Rows are numbered. After the first four, each row is followed by the numbers of the three nearest rows among all rows above it, by straight-line distance, nearest first.
In the rows, zero is written as 100.
1: [107  55 103  88  81  84  33  95  62  81  97  78 114  89  97  64  79 155
 132 102 114  93  98  74  91 110 109  87 105  89  88  92  98  91  98  85
  74  89 110  99 131  93  60]
2: [110  55 101  78  88 126  60  76  63  94  96  77  99  84  91  69 116 157
 129 107 122  91  91 104 123 114 106 101  90  63  86  98  87  88  85  68
  69  96  99  92  88  87  87]
3: [104  55 114  98  84  93  46  88  67  85 101  86 108 122 105  41  55 137
 114 103 102 103 107  97  77 118  92  73 111 102  96 108 106  90 101  98
  67 116 111  90 151  97  89]
4: [100  53 108  93  87 100  60  85  65  81 107  80 104 144 107  48  58 135
 131 102 117  90  97  99  65 110 111  85 102  94  87 101  99  96  97  96
  65 104 130  87 141 115  89]
5: [ 91  53 113 119  92  87 102 102  76  92  97  96  92 148  95  79  51 108
 118  91 105  97 105 111  81 115 107  71 106  90 107  97 100  94 114 118
  53 108 118  82 152 112  90] : 4 3 1
6: [ 96  80 109 100  97  80 119  98  82 102  98 104  78 163  99  64  62 104
 123  83 113 106  98 122  75  99 106  74 111  84 116 113  98  87 112 116
  73 119 119  80 141 132  92] : 5 4 3
7: [108  79 117  98  84  81  77  80  85  81 103  84  96 137 106  50  28 109
 103  92 105 104 103  94  62 116 119  76 100 108  97 108 102  98 105 115
  50  97 116  86 149 128  77] : 4 5 3
8: [103  87 124  97  77  73  69  85  93  73 100  77  95 118 105  38  31  93
 110  86 105 100 104 106  48 114 115  76 105 133  87 101  94  84 113  99
  52 106 126  78 176 114  66] : 7 3 4
9: [113  63 100  84  76  78  33  92  81  84  99  88 111 101  95  55  54 138
 128 103 126 101 104 104  83 129 118  93  92 104  86  99  86  99 106  91
  61  93 114  94 135 106  67] : 1 3 4
10: [106  66 109  94 101  97 101  90  69  88 100  82  72 136  90  80  74 132
 111 101 112  92  84 105  96 107 105  77  98  68 103  99  79  93  98 102
  61 104 106  78 126 113 106] : 5 6 4
11: [110  48 109  82  83 118  49  90  68  89 106  82 115  83  87  66 116 157
 125 103 116 106  99  93 110 120 103 103 107  86  87  94  86  91  95  72
  82  96 108  98  92  87  93] : 2 1 9
12: [105  50 102 105  88  63  34  95  77  88 113  90 107 104  96  46  19 130
 129  96 118  94  92 108  57 121 109  79  97 110  88 100  95  99 108  87
  52  87 112  87 158 106  69] : 9 3 4
13: [112  40 100  79  84 100  35  83  59  89 110  76 107  64 105  64 104 168
 124 112 126  85 103 109 111 111 110 111 114  69  83  98  96  84 102  83
  75  81  94  95  97  83  76] : 11 2 1
14: [102  75 115  94  94  75  98  85  87  82 105  85  85 145 104  66  55 105
 124 102 103 110  91 109  52 114 109  78  98 106 108 106 102  95 114 117
  65 107 112  88 160 121  85] : 7 5 6
15: [115 108 111 100  80  54  98  72  98  67  91  72  90 113 100  29  50  76
 109  87  91 108  96 108  54 105 100  63 109 118  95 104 109 110 109 108
  68 103 121 103 165 124  70] : 8 7 14
16: [110  55 121  93  91  93  38  80  73  80 104  77 116 107  87  45  84 162
 127 101 107 103 104  81  83 121 110  85 108 105  85  86  98  97  97  78
  70  99 106  90 118 107  70] : 1 9 3
17: [105  80 114 102  79  72  88  78  88  77 104  79  95 130 104  53  49 117
 121  96 109 103 113 111  55 121 113  74  95 115  91 104 102  97 111 107
  52 101 114  86 159 123  73] : 7 14 8
18: [ 92 159 116 100  91  40 198  79 139  88  92  80  64 126 102  68  73  39
  96  99  83 107 111 160  90 118  99  61 100 106 117 105  99  99 112 121
  73 125  91  89 141 136  97] : 15 6 14
19: [ 99  21  93  79 105 145  88  82  44 104 109  97 111  91  97 101 128 178
 122  95 133 104  95  92 135 115 108 118  92  52  91 100  97  97  90  63
  77 104 111  65  32  66  88] : 2 11 13
20: [ 90  81 114 109  96  85 106  96  86  86 100  93  86 147  95  71  54 118
 113  99  99  87  94  99  83 111 108  86 104  92 101 107 104  84 106 114
  59 108 114  74 142 132 107] : 5 6 14
21: [ 93  54 107 112  89  78  85  90  82  81 108  80  96 140  97  43  40 111
 111 103 103 100 100 102  64 114 122  74  96 106  87 112  94  91 102 117
  46 113 116  91 146 116  79] : 7 17 14
22: [105 104 107  89  85  47 121  78 122  79  94  71  81 115 106  48  51  69
 104  95  91 100 109 135  60 111  86  57 106 127 105 105 102 105 105 104
  46 117 111  98 146 119  75] : 15 17 14
23: [ 91  71 114  96  99 114 128  91  65  71  99  98  76 146  84  70  79 149
 113  94  97  98  97  95  93  97  99  91 100  84 111 103  90  92 100 115
  60 107 111  72 135 118 114] : 10 20 5
24: [107  68 108  92  79  90  46  76  64  74 100  82 103 105  93  50  82 161
 133  86 111  95  95  79  76 118 100  90 102  99  77 101  95  88  94  86
  66  90 113  96 134  97  87] : 16 1 9
25: [100  57 111 106  95  75  81 108  77  98  94  83  93 129  92  63  33 119
 115  97 115  83 107 101  73 108  99  83  86  98 103  98  95  95 100 106
  64  96 111  86 164 103 104] : 5 21 20
26: [116  49 108  88  79  82  11  65  69  76 117  85 116  88 101  38  77 158
 147  93 103  99 103  83  78 127 109  93  98 105  67  86 108  94  97  77
  67  92 106  96 128  90  55] : 16 1 24
27: [114 124 125 101  68  54 124  85 120  85  81  71  90 104 100  30  40  70
 102  96  86  91 113 114  58 113  98  66 115 137  88 112  97 109 113 114
  67 116 106  86 155 120  79] : 22 15 8
28: [105  52 107  81  93 118  44  81  63  91 107  86 122  88  96  81 121 187
 137  94 111 102  94  90 121 119 108  87 100  82  88  94  93 101  98  77
  76 100 103  94  85  80  94] : 11 2 13
29: [ 99  27 110  87  99 135  42  73  29  96 113  83 122  74  92  87 119 196
 134 107 127 109  99  54 117 124 103 102 120  68  77  98 105  93  92  58
  90  97 110  71  35  60  98] : 19 28 11
30: [113  36 117  71 105 102  36  66  45  93 111  83 135  65  87  66 112 175
 144  98 134 111 102  86 101 111 112 105 104  87  65 102 106  92  90  66
  90  90 116  96  73  62  81] : 28 11 13
31: [103  47 100  75  95  98  67  99  64  99 125  88 109  89  86  62  97 146
 128 103 132  98  98 114 120 121 110 107 116  71  83  88 101  92  76  69
  71  91 102  94  92  82  94] : 11 2 13
32: [104  88 124 105  89  65  90  88  85  69  85  85 108 130  94  35  39 102
 110  99 100 107 110 110  43 113  96  73  95 128  90 107  98  87 105 107
  62 104 116  86 153 113  66] : 17 8 7
33: [102  61 115  97  84  89  71  83  74  85 102  80  97 133  95  66  73 128
 125  84 104 111  93  88  64 109 100  81 102  94 103 107 113  95 108  87
  68 105 117  83 138 121  80] : 4 3 14
34: [107  51 103  87  95 118  67  80  79  98 108  85  96  97  95  79 129 146
 127 118 118  95  95 118 129 111 109  93  87  70  98  94 104  92 109  89
  74 100 105  95  79  82 106] : 2 11 28
35: [114  74 116 104  83  99  35  66  71  73 116  86 106 102  99  45  68 159
 136 102 111  97 106  87  67 115 106  87  99 106  77  92  96  86 112  87
  61  95 111  87 132 103  80] : 24 16 26
36: [113  40 108  90  88  86  40  97  85  96 103  89 113 108  93  62  43 135
 118 111 122 105 109 104  58 130 103  88 102  98  82 103 100  89  92  98
  54  98 110  88 147  95  78] : 9 12 3
37: [ 98  71 129  95  65  81  65  80  89  67  96  78  97 126  96  19  37 127
 121  94  93  92 100 104  45 122  98  70 102 123  87  92 109  93 100 113
  56 114 127  92 173 121  68] : 8 17 32
38: [113  89 110 112  93  64 101  90  92  84  99  85  86 138  94  43  59  95
 110  95  94 104 107 100  53 110 110  66 107 115  92  99 101  93 120 113
  52 104 112  74 173 127  86] : 17 14 32
39: [ 97  66 118 101  92  71  83 115  80 105  93  96  95 142 104  60  34 115
 101 110 111  97 104 117  68 116 103  83  98  91 104 105  96  99 105 107
  56 111 107  95 154 106  87] : 25 5 21
40: [102 108 105 105  82  68 130  76 113  86  87  89  82 123 112  54  46  70
 101  93  85  91 120 116  72 116  95  75 102 124 103  99  96  99 115 114
  52 113 122  82 154 121  86] : 22 27 38
41: [ 95  71 110 106  92  96  93  96  82  93  97  97  92 145  93  52  56 122
 114  92 109  85  98  98  57 109 116  80 102  98  96 114  84  90 102 114
  44 115 112  74 148 106  93] : 21 20 5
42: [117  16 121  87 109 116  38  73  12 101 106  97 120  67 101 100 106 200
 140  99 125  95  90  81 112 114  99 109  96  58  83  92 106  90  78  62
  84  77 110  62  37  44  88] : 29 30 19
43: [ 98  39  93  78  92 104  71  95  51 113 104  92 120  68  93  74 108 157
 125 100 128 107  88 109 129 120 102 105  90  59  79 102  84  94  96  74
  72  92 104  92  77  79 100] : 2 31 11
44: [114  25  97  76 100 121  41  67  40  88 101  92 130  78  81  89 124 198
 141 103 117 100 102  67 114 122 110 110  91  74  69 101 111  92  85  55
  89  88 124  64  41  65  86] : 29 42 30
45: [118  36 100  78  94  97  19  86  61  89 103  85 123  63  93  59  95 172
 146  98 122  99  98  96 104 114 105  98 103  90  88 100 110  94  95  59
  71  97 112  89  91  69  75] : 30 13 11
46: [107  30 105  79  97 124  51  73  51 106 113  92 118  76  85  75  99 189
 133 103 120  98  96  92 109 114 105 104  98  69  79 107  94  98  91  60
  78  92 109  83  64  54  93] : 30 28 44
47: [ 95  67 103  99  80 102  67  72  76  77 116  82  91 130 106  59  73 137
 132  97 100  94 107  98  66 114 116  79 105  93  95  94  88  98  94  99
  70 108 109  85 135 107  92] : 4 33 3
48: [116  64 115 103  66  88  39  71  60  74 108  81 114 105  99  48  56 155
 134  96 106 100 104  75  58 112 100  94 116 122  84 100 104  95 106  74
  65  94 114  90 146  98  70] : 35 24 16
49: [111  35 113  91  90 118  62  82  60 104 108  85  96  85  84  73 128 181
 145 111 117  97 103 102 118 117 113  99  97  69  81  94 100  94  87  61
  69  93 104  85  54  77  96] : 46 2 28
50: [ 95  85 118 107  71  50  84  88  93  72  95  86  87 120 119  43  48  92
 110  93  90 102 103  97  52 119 104  82  89 133  96 113 100  89 102 105
  65 101 122  82 170 115  69] : 8 32 17
51: [103 126 115 103  90  39 141 103 125  93  86  94  71 115 109  56  52  51
  84 104  94 104 103 142  76 113  95  67 107 121  95  95 100  99 124 124
  66 116 123  92 144 130  82] : 40 22 27
52: [102 100 117 104  68  69 101  80  93  91 106  81  85 140 101  41  42 100
 121  92 100 105 103 108  57 106  97  80 101 117  98 102 101  98  99 104
  54 114 110  89 152 120  85] : 17 38 14
53: [103  92 122 110  79  54  83  83  98  73  98  80 101 124  93  34  39 104
 114  93 101  96 120 105  50 110 104  67 109 138  86  95 104 103 111 105
  75 108 120  82 174 123  71] : 32 8 50
54: [ 96  49  96  94 101  90  80  97  78 112 102  99  95 118  84  72  95 144
 117 111 118  91  90 123 126 110 107 104 109  62  94 109 104  96 118  93
  71  98 102  79 120  97 107] : 34 10 31
55: [102  32 103  80 101 124  56  87  56  96 110  85 105  75  85  94 115 176
 124 106 119  97 101  94 127 108  99 110  89  63  87  90  99  92  85  66
  81  92 106  66  56  62 106] : 46 49 19
56: [ 97  43 100  67 102 123  67  72  61 108 103  89 104  99  85  87 132 170
 119 113 123 104  95 107 128 116 119 115  96  59  84 110  95  84  95  69
  64  96 104  91  60  80  93] : 49 2 55
57: [ 96  81 127 103  77  93  82  85  88  73  99  81 101 144 115  63  44 126
 127  98 108 101  98  89  56  99 116  79  94 106  86  95  94  86 102 114
  44 101 108  72 163 117  77] : 17 7 41
58: [105  81 117 106  44  67  13  78  83  51  98  71 128 116 108   4  30 124
 126  82  91  92 103  80   1 120 103  62 101 158  73  95 113  95 108  93
  54  94 128  80 189 122  45] : 37 8 53
59: [112  50  93  83  88 102  49  81  71 100 103  85 110  90  83  60  92 158
 123 103 122 102  99  98 105 114 109  92  93  95  80 106  97  88  92  70
  73  88 114  98 102  81  80] : 11 45 2
60: [118  45 109  88  91  97  43  86  74  89 104  76 115  78 100  47  85 153
 119 103 101 108  99  96  89 119 113  88 100  91  74 102 102  97  99  77
  69 100  98  95 111  84  82] : 59 16 1
61: [109 129 126 100  66  49 118  76 121  72  94  86  78 119 100  35  52  88
 110  85  92  98 115 114  58  99 102  59  99 121  89  94 103 106 113 113
  67 113 118  76 159 134  65] : 27 15 40
62: [108  80 108 105  79  63  79  91  75  80  85  85  95 132 103  41  47 117
 112  98 106  97 103  95  45 115 107  76 109 102  95 106 104  97  97 111
  40 107 122  95 160 115  85] : 17 7 21
63: [110 114 119 101  75  58 104  71 124  71  98  65  94 112  97  44  35  74
 119  96 100 102 114 113  55 121 101  71  99 135  95  85 102 105 102 121
  55 107 114  85 166 130  57] : 61 15 27
64: [ 99  51 104 103  80  81  65  93  67  78 105  81  99 126  98  70  55 119
 114 102 111  88 102  97  66 125 109  77  97  98  87  99  99 103  92 108
  55 108 120  84 140 102  82] : 4 21 47
65: [ 99  71 116 106  90  73  67  89  81  87  95  83 101 147 105  80  47 119
 113  97 106 113  88 108  42 121 104  75  99 100 104 110  84 108 114 121
  55 109 113  83 158 124  89] : 14 7 17
66: [ 94  20 115  82  85 133  30  72  33  83 123  91 128  68  81  75 105 192
 142  99 114 101  98  69 108 131  96 114  87  77  78  85 111  91  85  46
  85  76 116  72  36  55  93] : 44 29 42
67: [114 103 113  91  83  38 110  92  99 107 105  83  86 108 115  49  43  89
  89 101 108 102 118 138  59 118  92  75 100 117  99 110 102  94 113 114
  51 110 109  92 157 108  86] : 22 40 52
68: [120  29 114  71  67  73   0  86  60  90  81  66 150  33  88  34  63 200
 152 107 129  93 107  82  80 126  94  99  93 121  39 100 126  99  97  38
  66  85 102 104 103  54  40] : 45 26 30
69: [107  72 119 100  77  61   2  80  73  66  87  72 113 111 103  27  11 143
 128  93 126  94  96  77  33 117 110  79 110 138  83 101  99 103 106  97
  53  96 113  93 172 110  59] : 12 58 48
70: [ 94 113 119 103 100  59 191  93 118 111  97  95  59 134 102  77  74  74
  94  98  79 104 106 145  88 105  97  76 114  88 125  98  87  97 111 118
  63 113 119  78 143 130 108] : 18 51 40
71: [104  26 108  78  91 126  58  65  22 103  98  81 121  87  89 108 127 200
 127  95 142  99  99  79 112 118 106 102  92  70  87  99  96  86 105  44
  84  81 114  66  21  47  93] : 29 44 42
72: [108  36 105  83 105 119  69  97  49  96 114  96 108  85  80  82 122 193
 122 115 140  94  90 109 123 112 111  98 102  70  92  95  91  86  91  74
  89  97 105  93  68  63  97] : 55 49 46
73: [ 95 103 109 108  96  67 153 100 104  96 102  96  72 155 102  87  76  84
  90 106 103 104 108 127  94 113 105  87 109  88 116 105  80  96 108 124
  56 100 108  85 146 116 108] : 70 6 20
74: [106  50 114  97  93  90  40  80  66  93 106  86  98 118 104  56  93 142
 133  90 121  91 100  91  82 103 103  89  95  85  94  98  95  96  87  86
  64  92  97  90 126  94  83] : 24 16 1
75: [119  51 104  70  99  91  59  98  61 117 106  98 109  74  90  81 114 170
 117 120 130  92 104 110 118 121 105 105 106  74  86 101  92  94  95  81
  75 104 105  92  77  78  98] : 43 72 31
76: [ 99  49 108 103  66  80  63 102  76  93  90  83  99 139  86  50  39 131
 120  95 120  99 106  97  76 105 100  89  93 107  84 104 109  91  94 115
  48 117 123  84 149 112  76] : 64 21 4
77: [100  63 112 110  75  94  69  86  66  80 106  79  96 135  97  47  77 152
 122  88 108 102 101  86  73 104 106  83  99 102  99  98 104  83 103  89
  69 113 102  86 129 107  88] : 33 47 4
78: [ 97  31  98  75 104 102  61  80  57 120 112  93 105  91  90  83 135 167
 115 115 107  99  98 118 141 119 112 111 103  76  87  98  96  86  91  76
  82  92  92  78  60  67 115] : 56 55 75
79: [112  33 105  71 106 128  51  77  48  97 111  81 119  76  97  86 130 169
 129 104 115 102  93 104 124 109 113 112 103  63  88 115 105  82  96  66
  75  90 113  94  67  71 107] : 56 55 46
80: [107 136 101 101  73  41 130  67 135  80  97  67  75 114  92  44  59  49
 115  98  66  98 114 131  63 113 106  59 104 149 104  88 112  97 109 109
  62 110 115  81 158 126  73] : 22 27 61
81: [112  28  95  79  99 111  51  80  55 101 111  80 117  81  95  70 109 169
 121  99 118  98 100  98 122 120 108 112  96  81  75  91  93  98  92  61
  78  94 100  75  83  62  90] : 46 55 11
82: [ 96 126 113 106  91  68 145  79 112  87  98  93  76 138 100  68  64  71
 100  91  89  98 109 125  74 118  98  67 107 113 113  97 101  92 110 120
  71 113 105  72 148 121  83] : 40 51 73
83: [111 103 116 112  73  82 106  78  96  74 103  89  88 128 101  47  40 102
 109  98  98  91 107  94  64 105 102  77 111 119  96  97 102  96 107 114
  53 107 121  86 157 129  74] : 52 38 17
84: [107  61 112  90  76  85  59  92  67  71  99  91  98 136  93  44  66 129
 123  96 102  95 102  97  64 111 122  82 114 115  83 107 103  93 106 101
  58  94 121  83 147 116  73] : 4 64 33
85: [115  61 105  77  83 114  39  84  66  82 106  80 123  97  98  56 107 163
 147  98 117  95  93  94 101 111 108  79 102  95  70 103 108  89  91  67
  87 111 110 106 106  92  86] : 59 11 60
86: [ 99  65 103 106  91  77  84  87  83  86 108  91  92 149  93  54  60 130
 111 105  98 101 101 107  77 107 121  79 109  89  99  97 100  86  90 112
  68 101 111  87 146 118  96] : 20 21 41
87: [ 99  51 100  98 100  93  93 102  69 108 111  86  93 125 102  85  92 124
 118  93 115 106 100 113 108 116 112  88 106  63 106 100  95  88 105 117
  51 104 107  91 113 105  96] : 10 54 5
88: [126  47  99  81  89 111  57  93  67 107 109  81 109  89  88  87 110 166
 135 100 127  99  95 107 122 123 120 108 106  72  89  98  89  90  99  60
  92  91 101  93  91  84  86] : 11 2 81
89: [112 101 120 107  84  57 101  92  99  75  97  83  91 127  93  39  43 108
 116  90  91  97 103 106  56  97  87  72 106 117 100 106  96 105  94  97
  63 106 107  84 168 132  73] : 52 83 53
90: [107 151 109 108  77  30 169  79 130  95  92  82  63 116 109  67  66  32
  97  96  74 108 117 146  77 119 103  66  98 129 109 104  94  97 120 100
  64 109 116  98 138 144  85] : 18 51 80
91: [115 108 118 105  77  67 104  87  93  85  87  86  80 130 110  52  55  92
 125  94  91 100 103 109  58 111  90  69 100 123  98  90 111  90 115 110
  68 106 114  88 152 131  83] : 52 83 38
92: [ 97  31 103  69 110 142  74  70  36 106 115  90 117  86  89 106 119 184
 125 110 118 104  83 100 134 114 118 107 101  52 103  89  95  97  90  56
  82  82  95  78  41  62 109] : 19 55 79
93: [111 154 117 101  81  35 165  84 154  91  90  83  64 114  94  44  64  36
  92  94  73 109 120 153  73 109  98  55  97 135 114  95  98  98 120 120
  64 114 111  96 144 126  96] : 90 18 51
94: [108  50  98  66 100 119  73  90  69  95 106  99 106  95  93  76 127 158
 140  97 127 109 100 111 117 108 113 105  96  63  85  86  99  88  91  60
  72  98 109  92  82  79  82] : 2 88 56
95: [ 98 128 103 107  90  60 154  76 118  89 102  85  83 143 108  55  56  67
  93  87  88 115  95 131  83 114 102  77 102 105 113  91 101  96 101 117
  63 107 107  77 150 135  81] : 82 40 51
96: [110  43 103  87  83 100  38  89  75  98  98  90 109  68  95  62  93 163
 129 101 129 103  96 109  90 123  97  97 101  87  78 100  93 104  98  68
  71 103 100 104  96  76  84] : 59 60 45
97: [105  79 119 105  82  70  91  87  92  83 103  87  91 120 104  43  47 109
 114  96 101  93 104  97  47 115 100  70 109 124  89 102  97 107 131 114
  67 104 118  68 170 119  80] : 38 53 17
98: [111  67 106 102  77 123  55  77  69  74 108  91 101 104  84  73 104 154
 127 108 107  95 105  86 109 129 113  88 107  85  75  85  95  88  88  89
  79  99  95  96 112 100  91] : 11 85 59
99: [110 106 116  94  83  35 101  94 109  74 101  78  78 117 103  34  47  68
  97  93  98 102 111 131  60 121 110  65 107 127 111 106  96 102 116 107
  64 111 116  88 160 120  83] : 22 67 15
100: [117  53 121  95  76  85  13  79  61  73 114  79 112  90 110  39  63 147
 129  87 117  95 105  78  68 124 116  96 100 110  72  95 106  98 104  83
  67  85 114  89 132  87  64] : 26 48 35
101: [109  62 127 102  67  68  45  99  68  82 104  80 102 122  99  48  37 142
 120  85 110 103 106  96  64 120 100  83 109 112  86 108  94  89 113 106
  63  97 113  95 168 110  78] : 3 84 12
102: [100  59 109 104 108  95 119  96  70 104 110  96  83 134 104  94  76 134
 106 108 128  97  96 123  98 118 101  95  95  68 119 107  80  93 100 116
  48 107 115  83 111  96 121] : 87 10 23
103: [102  78 123 102  81  58  71  87  78  90  94  89  89 120 106  51  36 114
 113  97 112  91 100 109  57 113 100  74 112 106  91 115  96  92 115 105
  51  93 117  94 157 111  80] : 62 17 7
104: [111  55 110  85  93  81  20  90  75 102 103  70 118  98  94  51  71 140
 114  95 116 105 102 106  88 122 112 100 105  90  84 100  86 106 108  77
  63  98 113  97 140  79  75] : 9 60 1
105: [109  65 106  97  86  88  52  92  64  76 108 105 109 105  97  64  70 135
 118  94 113 102  99  86  85 105 114  92 111  88  95 102 103  92  95  83
  69  99 105  86 132  94  85] : 74 24 1
106: [ 98 113 118 109  95  54 153  96 129  92 101  82  62 130 107  62  73  64
 103  94  83  99 100 133  80 117  97  86 107 110 105 106  95  97 115 111
  54 101 117  73 138 132  83] : 82 95 51
107: [107  40 104  74  89 102  36  84  75  97 101  95 112  85  90  66  92 149
 123 105 122 101 103 109 103 119 110 109 103  85  80  91 100  79  91  68
  75  95 101  97  98  74  79] : 59 96 11
108: [109 100 111  99  84  26  84 102 103 108  97  80  97 105  97  39  14  91
 107 101 103 101 112 124  54 118 105  62 108 125 102 104  96 107 114 106
  50 115 120  91 176 115  71] : 67 99 53
